Table B holds the same points as the rows below and some others, measured another way and shuffled. Each row below is followed by which row of B it is.
B:
1: [-168 -213  327  -98  371  -32  158  170   95  271 -273   13  234 -189
 -413 -456  -18 -384 -246  207  640   75   28  368 -390   87 -168  -99
  318  246  -89   20   81  -77]
2: [-296 -330  446  -29   95 -117   77  121   31  245 -226   24  112 -246
 -537 -293  196 -164 -161  229  180  310  -73   48 -308   31 -340 -267
  321  150 -164  223    5 -167]
3: [  47 -204  136 -204  145 -118  166  149   89  193 -123  -37  118   21
 -274 -401  -54  -85  -42  -96  323  135  -26  133 -176  135 -106 -174
  -68   59  130   88  -99 -304]
4: [ 142 -156 -494 -115 -482 -246 -141   59  -80 -117  416 -120 -199  177
  144  216  -47  406  321 -333 -465   69  -42 -248  401  -63  179   -4
 -318 -218  190 -103 -203 -470]
5: [ 177 -192 -556  -55 -325 -318  -80 -204   -2  361  360 -128 -293  -19
   -9   37 -248  158  270 -571   84 -131 -307  -21  265 -143  -23  365
  -62 -102   35  -27    3 -384]
6: [  96   31 -329  291 -233 -136 -145    1  -40  -83   13  -31  168 -176
  108  188 -159   49   18   32 -187 -164   52  108  144   34  329  285
  142   -2 -165  -81  237 -170]
7: [ 119  147 -481  173  -46  -30 -109   14   34 -186   -5  -12  157 -113
  293  110 -211   35   39   17  -75 -224  199  252   57  175  466  275
   31 -107   44 -212  177  -99]
8: [ 112    7 -787   47 -406   22 -171 -111 -102 -165  362  -17 -187  -35
  534  260  -35  296  228 -111 -375 -103  376  -29   82    6  251   70
 -271 -318  245 -254   60 -268]
9: [  10   81 -303  238 -189  -51 -150  184  -91 -346   36   -6  272 -121
  192  301  -27  -52  -87  254 -216 -104  227  100   99   -7  371  148
  140  -23 -157 -313  103 -186]
10: [ 178   -5 -812   71 -261  -22 -233  -95 -120 -108  362  -82 -138  -67
  400  317  -59  257  199 -154 -290 -225  152   58  330  -39  289  229
  -77 -292   53 -324  125 -214]
11: [ 319   37 -540  -74   22  -79  166 -162  130  328   20 -140  -68   29
  217 -304 -401   38  254 -400  377 -305  -28  282  -35  273  120  390
 -210 -100  261  -19  148 -286]
12: [-120 -290   84  -85 -307 -126 -142  -64  -12   34  121   58 -297  -97
  -76 -134  109  327  175   87 -387  411   22 -182  -21  -73 -223 -412
 -105 -159   74  208 -100 -229]
13: [-226 -261  637  272 -364 -336   -1  209  199   -8 -376 -103  290  -96
 -718 -186   77  106 -234  246 -185  427 -267   30   -1  171  -23 -428
  109  273   66  428  -31 -337]
14: [ 160 -105 -245   37   -6 -167 -144  177 -156  -77  188  -18  210  -61
  -11  142 -130  -73  -22  -44   23 -183    4   88  280 -196  274  237
  181   51 -321 -283   79 -210]
15: [ 277  139 -779   51  -55   18 -256 -125  -11 -194  237   -4 -115  -73
  524  160 -249  201  163 -114 -139 -256  167  257  280   28  441  250
  -95 -315   94 -363  145  -71]
16: [ 116 -199 -521  124 -648 -326 -219 -206  -71   40  444 -137 -283   -6
   91  275  -91  490  353 -377 -504  -44 -175 -201  476 -153   93  149
 -195 -249   80  -30  -31 -453]
17: [  68  -98 -449 -127 -176  -24 -244 -149 -127 -201  402   79 -349  -67
  429  109    4  362  336   -5 -430   58  192  -98  201 -169   31  -85
 -161 -444   12 -269 -106 -184]
18: [ 311 -110 -508 -159   83 -168   72  -46  -17  296  238 -106    3   51
   89 -179 -347  -22  197 -488  402 -360  -41  214  137   -4  172  415
  -98  -33   47 -187   74 -305]
19: [-287 -214   82   78 -456  -63 -125  -59   42  -96  -11   18 -240 -156
  -61  -10  257  374  123  282 -580  480  114 -194 -124  104 -207 -496
  -92 -198  203  250  -76 -238]
20: [-132 -363  563   21 -113 -296   -2  307   15  111 -166   -7  271  -71
 -661 -225   53 -105 -241  138   78  345 -175  -12  -39  -99  -95 -326
  198  345 -189  250  -52 -290]
21: [-139 -167  431   37  415  -92  154   89  158  374 -463   25  288 -309
 -543 -494  -80 -413 -283  182  637   76 -158  394 -394  165 -176   18
  464  282 -222  205  196  -17]
22: [  97  198 -593   59  184  254  -65   29 -128 -152   13   79   77 -232
  576  101  -80 -237    6  330  118 -238  446  264 -210   69  185  297
  192 -159 -189 -423  274   30]
23: [-175 -423  575   -3  -59 -295  -99  252   -7   60 -118   29  209 -138
 -718 -162  190   -9 -258  131  -60  414 -220  -51   50 -163 -150 -448
  245  202 -223  221 -113 -257]
24: [-106  -51 -435  201 -138 -100  -88  -95 -122   20  202   34   89 -287
  159  234  -44 -138   15  -16   55 -263  210  116 -100 -142  134  400
  260  -72 -213 -310  162 -178]
25: [  86 -235  -22 -398   50  -16   -3   70   51   -2  133   54 -217  113
   45 -395   -3  202  114  -64   36  315  164   39  -95   10 -122 -505
 -356 -194  342  -12 -253 -261]
26: [-313 -219  297  127 -576 -141 -137 -129  146  -70 -153   41 -327 -209
 -219  -68  306  361   16  322 -596  740 -115 -252 -177   69 -447 -683
  -96 -226  218  395 -185 -314]
27: [ 100 -200  411    1  592  -47  -15   69  180  316 -458   72  321 -289
 -540 -614 -163 -241 -374  112  614   45 -136  579 -162  137   49 -184
  362  233 -161  215  289  126]
28: [-154 -291  539  244   18 -401  180   47  149  462 -338 -106  379 -240
 -794 -369 -185 -252 -166  -59  478  -50 -384  246 -137   82  -98  221
  424  420 -262  331  186 -265]
29: [ 146 -162   75 -228  114  -73   66   11  202  176 -139  -43  -99   42
 -167 -511 -129  105   11  -87  263  230 -107  237  -68  184 -121 -345
 -215  -71  320  144  -94 -234]
30: [  17   33 -169  139 -101   56 -212  -62   65 -137 -133   35 -111 -232
  145   -4   25  111  -49  336 -217  213   26  159   14   85   -4 -195
  103 -189  -17  -16  131  -35]
31: [  42   39 -310  142  -52  -53 -143  273 -185 -426  106   33  386 -101
  159  374   87  -82 -124  173 -257 -130  280   13  144  -76  394  124
  144 -101 -246 -430   -5 -238]
32: [-102 -154  479  -96  159  -89   67  319  214  -42 -387    3  251    6
 -429 -456  -25  -64 -230  259  184  369    4  250 -211  271   81 -476
   16  216  196  231  -73 -126]
33: [  -6 -191   96 -133  -84  -56  -29 -177  226  135 -121    1 -311  -58
  -84 -470  -34  381  167    6 -123  370  -47  115 -102  241 -188 -488
 -261 -232  413  321  -66 -169]
34: [ 286   -4 -455 -292  313  225 -198  152 -160 -132  153  156  -88  -59
  439  -94  -59  -82  -26  161   86   50  350  169  -16 -122  131 -141
  -10 -169 -127 -327   87   46]
35: [-163 -159  307 -118  376  -30  318  220  103  315 -309  -38  312 -127
 -376 -494  -66 -513 -216  184  803  -11   57  368 -508  161 -206   40
  280  299  -56  -26   51 -183]
36: [  84 -179 -385  154 -567 -282 -264 -241  -26  -18  285  -62 -280 -102
   44  231    5  550  291 -276 -658  112 -181 -223  406  -69   51  -27
 -160 -339   69  105  -27 -367]
37: [-136 -133  333  -61  314  -66  231  162  159  241 -355  -23  262 -135
 -375 -484  -91 -327 -164  165  572   61   -9  341 -395  233 -106  -32
  226  225   -2   98   59 -137]
38: [-322 -266  409 -193   31  -53  134  294   27  -33 -105   37  109  -24
 -296 -295  183 -148 -103  332  142  372  199   12 -386   44 -221 -434
   48  122   85   17 -215 -257]
39: [ -44  132 -311   -7    9  333 -115  -22  113 -280 -213  102 -145 -172
  460 -140  132  168  -28  485 -269  306  493  212 -348  365   62 -471
 -170 -326  381  -19  104   49]
40: [ -98 -196  285 -194  216  -19  158  202   83  150 -223   34  128  -56
 -259 -452    4 -173 -100  163  324  236  114  162 -369  160 -141 -276
   47  135   73  130  -38 -163]
41: [ -72 -326  186  -11 -350 -266  -73 -103  144  154   -5  -73 -214  -31
 -341 -260   15  460  183 -117 -336  357 -208  -82  119  116 -134 -395
 -184 -101  262  399  -88 -317]
42: [ 293  128 -726   96 -315   39 -281 -124  -37 -311  244   49 -152  -48
  614  201 -163  308  133  -26 -385  -58  304   96  193  -12  371  -10
 -295 -356  201 -274   85 -173]
43: [-176 -321  202 -124  -74 -200  149   53   54  280    9  -69  -18  -53
 -368 -300   28  -66   28  -46  272  161  -85   39 -195   -7 -295 -129
   44   88   63   85 -118 -358]
44: [-176 -273  217  -42 -247  -97   -6 -189  162  207 -109   27 -307 -159
 -189 -382   78  295  127   93 -169  449  -25  -23 -253  138 -360 -478
 -137 -144  278  390  -48 -219]
45: [ 173 -182 -301   19 -270 -389   48 -157   60  284  253 -165  -62   60
  -87 -129 -375  244  353 -547   78 -279 -226   67  277   24  176  404
 -155  -31  116   30   14 -428]
46: [-148 -295   52 -116 -283 -100 -263   34  -55  -54  153   80 -319 -115
 -110   -2  203  270   64  176 -437  516  -30 -205   68 -174 -216 -490
   13 -139  -31  132 -129 -163]
47: [-196 -282  724  143   22 -273  116  328  156  152 -431  -57  467 -117
 -788 -383  -30 -228 -348  251  309  250 -176  227 -184  128   -2 -260
  290  479 -108  324   63 -220]
48: [ 297   -3 -613   24 -373 -143 -174 -234   34    2  265  -90 -322   10
  340   66 -221  385  309 -278 -271  -45 -115   15  347    0  101  112
 -279 -343  189  -94    8 -324]
49: [ 176 -139 -380  193 -606 -257 -357 -234  -10  -76  266  -23 -295 -101
  108  210  -75  535  200 -195 -633  163 -168 -143  442 -144  113 -115
 -187 -286   66   95   27 -304]
50: [ 125   92 -520   15   69   38  -61  -63   11    7   47   -7  -39 -145
  311    5 -165  -78   65   -1  155 -174  113  250  -33   81  147  269
   81 -161  -11 -256  142  -96]
51: [ -85   66 -369  289 -114   33 -143   -8  -47 -171  -30  -15  141 -274
  192  234   32   -8  -35  277 -182 -141  215  182   -6  102  233  190
  245 -113 -125 -213  241  -70]
52: [-220 -336  276 -178  -93 -239  176  173  -28  221   42  -24   40  -21
 -381 -228   72 -138   44  -31  190  223  -49 -130 -245  -69 -304 -101
   78  139  -65   83 -201 -406]
53: [ 418 -181 -431 -268   25 -272  -66  -18  -25  191  344  -42  -88  135
   28 -168 -345  137  193 -620  210 -172 -161   88  337 -157  201  192
 -229 -108   56 -147  -97 -350]
54: [ -95 -198  114 -245   57   14  157   -7   84  253 -135   45 -179  -97
 -100 -432   81  -47   52   76  192  357   63    3 -432  139 -425 -321
  -74  -87  162  192 -104 -240]
55: [ -38  144 -367  345 -253  -28 -182   47  -15 -236  -89    7  157 -239
  215  296  -54  -12  -55  262 -294  -47  156  106    6  120  337  214
  215  -36 -136 -111  237  -80]
56: [ -85 -225  307 -123  329 -212  313  331   71  328 -222  -70  472  -27
 -549 -415 -150 -500 -229  -90  789 -107  -44  297 -331  100    9  177
  262  423 -107   -6    2 -283]
57: [-261 -296  293   53 -209 -181   74 -204   85  383 -155   30 -206 -304
 -356 -290  117   44   73   66  -15  363 -182 -104 -344   35 -539 -184
  161  -42  -62  393    9 -261]
58: [ -29  -99 -533  126 -515 -172 -284 -143 -163 -195  412    9 -245 -133
  288  426   77  374  287  -87 -662   34   74 -265  286 -182  101   99
  -43 -354  -83 -176  -46 -305]
59: [-269 -346  471  180 -109 -212   -4   14   81  279 -271  -52  104 -282
 -635 -241  138   58  -96  198  -51  273 -220   50  -98  104 -236 -228
  325  170 -151  409  145 -165]
60: [ -79 -150  225   11 -294 -162   61  -35  226   47 -226  -64 -109  -32
 -242 -298   50  247   42   69 -177  436 -147  -18 -127  255 -230 -442
 -213 -121  345  323 -158 -370]
61: [-125  -71  357  -85  514  -11  287  180  160  262 -439   34  350 -197
 -342 -552 -125 -536 -259  218  808    1   41  444 -553  223 -134   53
  330  254  -97    9   84  -74]
62: [ 168 -199 -529 -119 -381 -293  -59 -190  -75  119  495  -88 -284   73
  176   73 -166  347  421 -524 -197 -129  -76 -160  294 -154   23  220
 -286 -297  130 -149 -161 -489]
63: [   1 -202  193 -129 -116 -180  136  164  178   86 -138  -98   82  104
 -315 -364  -47   60  -49  -58  163  261  -65  105 -110  188  -62 -343
 -220   74  343  158 -177 -396]
64: [ -13   61 -407  293   13   -9 -213  -70 -109 -162   71   43  160 -339
  223  268  -49  -73  -35  205  -84 -286  176  239   91  -72  279  352
  359 -141 -328 -357  270  -16]
65: [ 149  154 -698  239  170  165 -162 -142  -74  -17   -3   14  111 -360
  397  173  -92 -143  -72  141  136 -388  245  402   -6   71  258  413
  303 -198 -203 -373  417   58]
66: [ 118  103 -613  254 -125  -45 -143   -6  -83 -102   78   -2  201 -225
  251  310 -100 -115  -91  -39  -24 -271  172  175   44   -8  349  390
  176  -83 -152 -302  228 -162]
67: [-203 -316  662   84   18 -307  187  455   48  179 -292  -82  560  -48
 -783 -299  -50 -415 -359  202  488  124 -121  183 -200  -10    2  -81
  342  606 -227  147   25 -312]
68: [ -39  -28 -617  180 -401  -46 -166 -586   43  183  216  -11 -560 -320
  417   68  -60  447  460 -121 -403  -38   -4  -22   13   78 -192  202
  -62 -523  133   53  169 -162]
69: [   6   76 -403   65   11  177  -72 -244   54   49  -61   57 -232 -291
  389 -117  -35   -5   67  251   67   25  208  251 -261  119 -146    6
   61 -286   67 -126  195  -19]
70: [ 165    0 -329  233  -19 -108 -289  106 -182 -219  115   83  282 -247
   95  323  -68 -125 -187   89 -107 -183   82  135  249 -257  358  247
  317  -24 -457 -349  193  -96]
71: [-122  -53  -86  279 -370  -59 -313 -113  115 -109 -122   17 -173 -270
  -24   73   48  259  -61  316 -420  329  -56  100   66   74   44 -281
  124 -101   55  179  168  -29]
72: [ -28   45 -354  125  -11   24 -121    4  -53 -143   28   54   79 -223
  232  131  -18  -59  -14  171  -69  -87  228  153  -75   25  184  152
  172 -135 -116 -240  135  -79]

[-126  150  135 -401   99  145   24  131   47  -90  348  427  158  507
   14  323  159  144 -135 -335 -271  482    8 -180 -160   83]
67
[-212  -10  -32  452  -40   51  133 -138  254   53  -54 -146 -254 -208
  -88 -280   47  -96 -291  382  179    5  337  323 -122  109]
59
[-209  109  261  -76  138  -11  164 -126  176 -242  131   93  -61 -104
  -82  -99   10 -133  -85  244  143  252  262  166  -86  284]
15
[ 167  228  380  -26  156  -43   39   12  123   97 -467 -200 -116 -372
 -231   -7 -414 -250 -190  517   -1 -128 -333   57  268  198]
10
[ 112   46  134   97  228  134  -24  280  184  -87  185 -348 -259  465
  -63   31  289  411  -79 -358   16  117   88   77  233   34]
11
[-121 -185 -106  146  -91  122   51 -184  -25   91   72  107   49  197
  -34 -244    2   37 -209  -75   81   71  102  185 -139 -253]
25
[ 120 -155 -131  194 -251  318 -163  125 -116  206  162  167   33  444
   23   -7  177  354 -311 -464  -10   -9   19   20  -49 -495]
42
[ -74  -45   83  162  154  -28  142  -93  120   50  -59 -382 -172  130
 -139 -230 -144  -43 -134  193  110   -5  -44  192  177   88]
6
[ -30   -7  265 -228  292  -72  127 -110  105 -202    9 -197  -34  219
 -139  -87 -144   22   61  -13  105  114 -111  164  228  163]
40
[ 150   33  247 -148   59 -123   52  -56   59  -38 -335 -158  -40 -121
 -280  -49 -433 -184  -73  270   97 -231 -311   62  193    5]
61
[  55 -161 -145   72 -212   90  -53  -77  -45  215 -174  188   85  135
 -136  -64 -167   60 -232  -81  -57 -140 -147   39 -121 -413]
62
[  67   23   81   73   49 -156  131  -68  250  -20 -303 -348 -224  -79
 -260 -113 -335 -244 -187  367  125 -269 -146  209  111  132]
57
[-224 -114  319 -121  368   24  241 -392  -46 -156  186 -237   55  205
   33 -371 -108 -115   17   74  228  349  -12  362  270  215]
8
[-274  -94  -29   29   36   39  168 -157  205 -109  350  123  -93  254
   20  -83  240  127 -101  -49    1  312  400  157 -214  114]
46
[ 125  -18   91 -156   68  125  -71  136   66    0  136   68   13  447
  -85  121   96  354  -87 -369  -90   84  -62  -84   51  -83]
7
[  45 -152 -132  103 -216  122  -65  -86  -54  284 -133  221   94  124
 -113  -82 -154  118 -248  -34  -75 -105 -110  -20 -126 -373]
38
[ 129 -127  -53  -43 -170   43  -86  -91  -98  249 -301  140  120  136
 -181  -35 -395   85 -143    9  -41 -209 -356  -26   75 -409]
47
[   2 -163 -199  517 -263  257  -44   77  -12  417   62  -56 -116  144
  -44 -156  184  173 -457  -67  -76  -73  134   10 -167 -328]
37
[ -43 -183 -178  359 -256  142   -8  -68  -13  317  -83   10  -58   66
  -86 -140  -37   64 -334   38  -25 -117   14  101 -103 -350]
22
[ 122  -46  -87    8  126    8   23  107  145   22  -27 -186 -156  442
 -111  -73   14  213  -84 -217  -71   11  -51   68   61 -188]
60
[ 213   63  367 -227  -49  -54   29 -134   -4   35 -378    3   41 -288
 -196   78 -499 -334 -201  350   41 -229 -423   88  212   41]
66
[ -71  154  -23 -288   62  132  -16  251  117  -41  229  417  132  499
  -91  291  209  137 -213 -384 -313  344   27 -232 -341  -17]
17
[ -14  121  188  -38  424  -54  192   76  249  -95   42 -465 -227  306
 -120 -107   26  -47 -103   47  -34  194  -40  133  178  325]
36
[ 220  -23  161  253   57    7    4   93   97   99 -252 -517 -264  -10
 -217 -167 -179   38 -182  146  156 -300 -175  150  321  -58]
53
[ -58  103  287  -68  129  -21  145 -143  165 -158   -5  -87  -74  -84
 -113 -125 -170 -244 -187  308  197   53   43  207   48  324]
24
[ 219   46  167    0   54  -91   40   27  111   17 -329 -286 -178  -59
 -226  -78 -336 -117 -128  242   75 -241 -243  109  224  -55]
26
[  11  -66 -139  579  -95  209    5   96   49  430  -64 -296 -227   90
  -58 -236   93   96 -435  113  -56  -53   61   77   -4 -204]
16
[ 185  201  424   32   16  -22  -25   85   74  -35 -452 -170 -101 -474
 -313    4 -386 -252 -196  439  185 -292 -269   79  238  105]
68
[-272 -111 -105  193 -157   31  159 -202  242 -109  237  168 -134   17
  -22 -145  181  -49 -236  118  129  120  484  267 -346   54]
21
[  47   30  -30 -250  147  119  -26  140  138   19  193  171   49  641
  -38  181  152  327 -120 -440 -249  253  -57 -113  -83  -24]
19
[ -40  -91  -99 -182    3   68   66  -16   18  180  157  203  104  482
  -42   96   29  100 -195 -238 -319  217  -99 -139 -187 -141]
50
[-454 -160  229   83  301  -58  368 -447  -50 -167  211 -327  -10   33
  -32 -522 -102 -315   -6  299  294  358  162  408  127  199]
28
[-210  195  360 -183  391 -151  241  -74  265 -399   34 -203 -175  -35
 -148  -91  -82 -175   79  290  164  284  136  238  140  427]
14
[ 156  -80  -96  -42  -34  159 -114  123   -4  156   17  131   30  479
  -61   51   43  369 -137 -390 -155   37 -119  -71   -1 -361]
43
[ 119   39  596  -27   32   53  -24  -97 -167 -109 -329 -137   23 -501
 -199  -84 -351 -163  -34  288  300 -158 -286  211  448  -60]
18
[  78   69  197  371  313   71   92  205  247   -4   72 -706 -426  179
 -110 -227  212  191 -168   40  136   24  150  185  302  234]
58
[  18 -146 -124 -101   71  -29   49  -64   28   69  -34   -8  -10  438
 -101  -99 -121  202    9 -179 -109   69 -114   30   32 -306]
30
[  66   36  420 -140 -114   91  -58 -114  -96 -219 -174  235  118 -338
 -148   -1 -242 -138  -98  110  301 -101 -101  211  136 -111]
27
[  79  135  559  -20   -1   31  -20  -15  -54 -142 -311  -81  -14 -519
 -246   -3 -328 -210 -102  361  289 -173 -206  152  320   73]
12
[ 132  116  352  -95 -115   -1  -29  -28  -48  -30 -386   78   29 -388
 -231   57 -438 -274 -174  344  140 -212 -301   90  178  -91]
49
[ 112   16  496 -185  146  -14   35 -126 -148  -20 -212 -154   48 -181
 -171  -94 -404  -64   38  249  141  -32 -337   48  436    2]
71
